Below is a small trained network, with its code and all its weights. Each question gives an input and a target symbol and asks what happens when units are switched off, that is, made to give their printed mean instead of their output.

import numpy as np


def w(rows, s, z=0):
    codes = np.array(rows[::2]) - 128.0
    scale = np.full(codes.shape[1], s)
    scale[-1] = z or s
    return codes * scale


def norm(h):
    return h / np.sqrt((h * h).mean(-1, keepdims=True) + 1e-5)


def f(y):
    return np.maximum(y, 0)


def softmax(a):
    e = np.exp(a - a.max(-1, keepdims=True))
    return e / e.sum(-1, keepdims=True)


def log_softmax(a):
    a = a - a.max(-1, keepdims=True)
    return a - np.log(np.exp(a).sum(-1, keepdims=True))


def net(x, mask):
    ids = ['ΔΘΛΠΦαεζημξτψω'.index(c) for c in x.split()]
    T = len(ids)
    res = E[ids] + P[:T]
    u = 0
    for l in range(3):
        q, k, v = (norm(res) @ M[l].T for M in (Q, K, V))
        z = softmax(np.where(np.tri(T) > 0, q @ k.T / 4**0.5, -1e9)) @ v
        res = res + np.where(mask[u], z, O[l][:, -1]) @ O[l][:, :-1]
        u += 1
        y = f(norm(res) @ A[l][:, :-1].T + A[l][:, -1])
        res = res + np.where(mask[u : u + 4], y, B[l][:, -1]) @ B[l][:, :-1]
        u += 4
    return log_softmax(norm(res)[-1] @ U[:, :-1].T + U[:, -1])


Q, K, V, O, A, B = {}, {}, {}, {}, {}, {}
E = w([
[50,97,80,49,202],'Δ',
[79,159,70,3,202],'Θ',
[77,123,109,68,186],'Λ',
[91,114,100,48,193],'Π',
[142,141,114,84,113],'Φ',
[125,159,106,37,167],'α',
[81,150,66,3,195],'ε',
[139,184,118,102,112],'ζ',
[95,111,84,22,126],'η',
[93,174,118,92,156],'μ',
[95,85,111,68,167],'ξ',
[58,92,80,45,202],'τ',
[42,109,99,84,162],'ψ',
[94,188,125,81,168],'ω',
],0.00079)
P = w([
[103,146,179,157,97],'0',
[5,90,147,69,169],'1',
[219,109,68,152,127],'2',
[148,32,65,109,133],'3',
[11,110,179,100,160],'4',
[153,137,127,170,122],'5',
[117,37,102,51,167],'6',
[10,116,197,112,149],'7',
[144,138,131,165,115],'8',
],0.0024)
Q[0] = w([
[13,145,227,29,118],'0.h1',
[134,199,232,224,42],'0.h1',
[75,212,240,254,177],'0.h1',
[4,173,240,89,220],'0.h1',
],0.0049)
K[0] = w([
[147,199,224,198,22],'0.h1',
[98,18,230,14,48],'0.h1',
[5,28,244,18,78],'0.h1',
[34,212,254,190,29],'0.h1',
],0.0047)
V[0] = w([
[115,178,69,31,130],'0.h1',
[174,23,137,110,17],'0.h1',
[167,3,234,132,198],'0.h1',
[123,127,175,117,118],'0.h1',
],0.0027)
O[0] = w([
[114,155,54,85,70,95],'0.h1',
[94,68,197,69,127,9],'0.h1',
[254,27,153,107,229,43],'0.h1',
[118,89,138,147,151,229],'0.h1',
],0.0034,0.00013)
A[0] = w([
[182,75,134,227,41,121],'0.n1',
[102,140,124,28,195,6],'0.n2',
[207,177,188,121,107,165],'0.n3',
[157,187,201,1,52,103],'0.n4',
],0.0032,0.0018)
B[0] = w([
[169,40,232,126,82,180],'0.n1',
[199,83,178,210,25,245],'0.n2',
[147,222,103,54,158,194],'0.n3',
[89,18,84,2,123,175],'0.n4',
],0.0034,0.0011)
Q[1] = w([
[127,29,3,40,100],'1.h1',
[240,71,44,62,64],'1.h1',
[232,104,37,102,154],'1.h1',
[134,194,43,200,196],'1.h1',
],0.0052)
K[1] = w([
[199,229,21,104,253],'1.h1',
[242,45,32,16,211],'1.h1',
[181,43,41,8,194],'1.h1',
[69,110,14,197,100],'1.h1',
],0.0049)
V[1] = w([
[38,127,91,195,251],'1.h1',
[150,130,74,231,86],'1.h1',
[142,88,136,151,11],'1.h1',
[66,21,75,215,107],'1.h1',
],0.003)
O[1] = w([
[239,117,35,101,77,23],'1.h1',
[170,192,152,193,56,1],'1.h1',
[85,134,204,154,73,158],'1.h1',
[202,57,125,131,3,126],'1.h1',
],0.0031,0.00098)
A[1] = w([
[108,80,2,192,61,177],'1.n1',
[144,115,126,227,241,139],'1.n2',
[118,184,69,43,71,130],'1.n3',
[188,209,231,134,153,3],'1.n4',
],0.0032,0.0018)
B[1] = w([
[172,234,137,133,88,254],'1.n1',
[217,26,43,118,100,201],'1.n2',
[86,93,69,155,40,194],'1.n3',
[2,123,92,199,172,159],'1.n4',
],0.004,0.0014)
Q[2] = w([
[58,229,173,201,63],'2.h1',
[253,16,28,63,189],'2.h1',
[150,35,227,174,59],'2.h1',
[197,185,55,88,92],'2.h1',
],0.0047)
K[2] = w([
[51,209,139,190,59],'2.h1',
[186,3,66,61,165],'2.h1',
[174,89,209,212,116],'2.h1',
[143,157,60,104,51],'2.h1',
],0.0056)
V[2] = w([
[145,46,150,226,78],'2.h1',
[181,197,196,24,134],'2.h1',
[204,153,169,251,169],'2.h1',
[102,100,150,201,58],'2.h1',
],0.0031)
O[2] = w([
[95,69,183,251,55,142],'2.h1',
[99,249,230,30,152,82],'2.h1',
[206,141,164,225,200,3],'2.h1',
[70,82,144,160,121,141],'2.h1',
],0.0033,0.0022)
A[2] = w([
[101,81,211,124,242,66],'2.n1',
[254,151,180,55,21,7],'2.n2',
[61,144,33,178,178,129],'2.n3',
[91,46,136,92,104,193],'2.n4',
],0.0042,0.0021)
B[2] = w([
[144,178,253,81,197,156],'2.n1',
[234,246,224,99,101,155],'2.n2',
[110,238,145,200,182,168],'2.n3',
[199,155,127,161,148,253],'2.n4',
],0.0038,0.0048)
U = w([
[238,231,210,68,15,49],'Δ',
[44,233,26,144,23,65],'Θ',
[165,42,27,236,167,101],'Λ',
[243,76,12,97,230,105],'Π',
[79,148,252,3,241,122],'Φ',
[30,236,35,2,229,111],'α',
[34,214,35,130,18,90],'ε',
[26,212,231,54,238,71],'ζ',
[23,21,96,12,34,254],'η',
[35,213,77,237,238,75],'μ',
[237,19,230,81,244,164],'ξ',
[243,233,214,46,23,136],'τ',
[162,13,237,240,23,129],'ψ',
[33,237,19,228,221,85],'ω',
],0.005,0.004)

Each question gives the input, a string of symbols that net reads in full, and the target symbol t.
The units are the heads (4 rows each of Q, K, V and O) and the neurons (one row each of A and B). Each row of codes is followed by its name. A weight is (code - 128) times the scale printed after its matrix; where a second scale follows, it is the last column's (O, A, B and U).
mask holds one flag per unit, layer by layer, with each layer's heads first. A switched-off unit (its flag False) gives its mean, the last column of its rows in O or B, instead of its output. The means were averaged over made-up inputs and are rounded, as every weight is.
A unit's drop is (log p(t) with every unit on - log p(t) with that unit switched off) / (log p(t) with every unit on - log p(t) with every unit switched off).
The circuit of an input: a set's keep is (log p(t) with only the set's units on - log p(t) with every unit switched off) / (log p(t) with every unit on - log p(t) with every unit switched off). Starting from the 12 units with the biggest drops (on a tie, the unit counted first), units are removed one at a time, each time the one whose removal leaves the highest keep (on an exact tie, the one counted first), for as long as the keep stays at least 0.8.
circuit, biggest first: the units of the circuit, biggest drop first
most important unit: the unit with the biggest drop
top k neurons: the k neurons with the biggest drops, biggest first
top k neurons in layer l: the k neurons of layer l with the biggest drops, biggest first
input ψ Δ Λ Θ η η ξ ω, target ψ: most important unit => 1.h1
input Φ ω η α ξ Λ Λ ξ Π, target Π: top 3 neurons => 1.n2, 0.n2, 0.n3
input ξ Λ Π ω Δ, target ξ: circuit, biggest first => 0.h1, 1.h1
input Λ τ τ ζ, target τ: circuit, biggest first => 1.n1, 2.n2
input Λ Λ ε Π μ τ η, target τ: circuit, biggest first => 0.n2, 1.n1, 1.h1, 2.n2
input ξ Φ μ ω μ, target ξ: circuit, biggest first => 0.h1, 1.h1
input μ ξ τ η, target τ: circuit, biggest first => 1.n1, 1.h1
input μ ψ ζ Λ α Λ μ, target Λ: top 3 neurons => 0.n2, 1.n2, 0.n3
input Λ μ Λ Δ Π ε ζ μ, target Λ: top 2 neurons in layer 1 => 1.n2, 1.n1
input α ζ α τ, target α: circuit, biggest first => 0.h1, 1.h1, 2.h1, 0.n2
input ψ τ Π τ α Δ ω Δ, target ψ: circuit, biggest first => 1.h1, 0.h1, 2.h1
input μ α ξ ψ, target ξ: circuit, biggest first => 0.h1, 1.h1, 0.n2, 2.n4
input η Λ η η Π Φ α ξ, target η: circuit, biggest first => 1.h1, 0.h1, 2.h1, 0.n4
input Δ η ψ Θ, target ψ: circuit, biggest first => 1.h1, 2.h1
input ξ ψ η Φ, target η: top 2 neurons => 0.n2, 2.n2
input ω Π Λ η ζ ω ζ η α, target α: most important unit => 0.n3
input τ ε Θ τ Π Λ, target Λ: top 3 neurons => 1.n2, 0.n2, 1.n4
input Λ Φ η α τ Δ Φ ψ, target Λ: top 2 neurons => 0.n4, 0.n2
input α τ Φ τ, target Φ: top 2 neurons => 0.n3, 0.n2
input η ω η ω, target η: most important unit => 0.h1
input ξ ψ ψ, target ψ: top 2 neurons => 0.n1, 0.n3
input ζ τ ξ α, target ξ: circuit, biggest first => 0.h1, 1.h1, 1.n1, 2.n4
input Θ Φ η ε, target η: circuit, biggest first => 0.h1, 1.h1
input Θ τ η ω Φ ξ, target ξ: top 3 neurons in layer 0 => 0.n2, 0.n4, 0.n1
input η η Π α Θ ξ, target ξ: top 2 neurons in layer 1 => 1.n3, 1.n2
input η Π ξ ψ η ε Λ ψ Φ, target Φ: top 2 neurons => 0.n3, 0.n1
input ε ψ ε μ ξ ω, target ω: circuit, biggest first => 1.n4
input Δ ξ τ Φ, target τ: top 2 neurons => 1.n1, 0.n3
input Θ ξ μ α Δ τ ξ, target τ: top 2 neurons => 1.n1, 0.n2
input ψ α ξ Π, target ξ: top 2 neurons in layer 1 => 1.n3, 1.n1
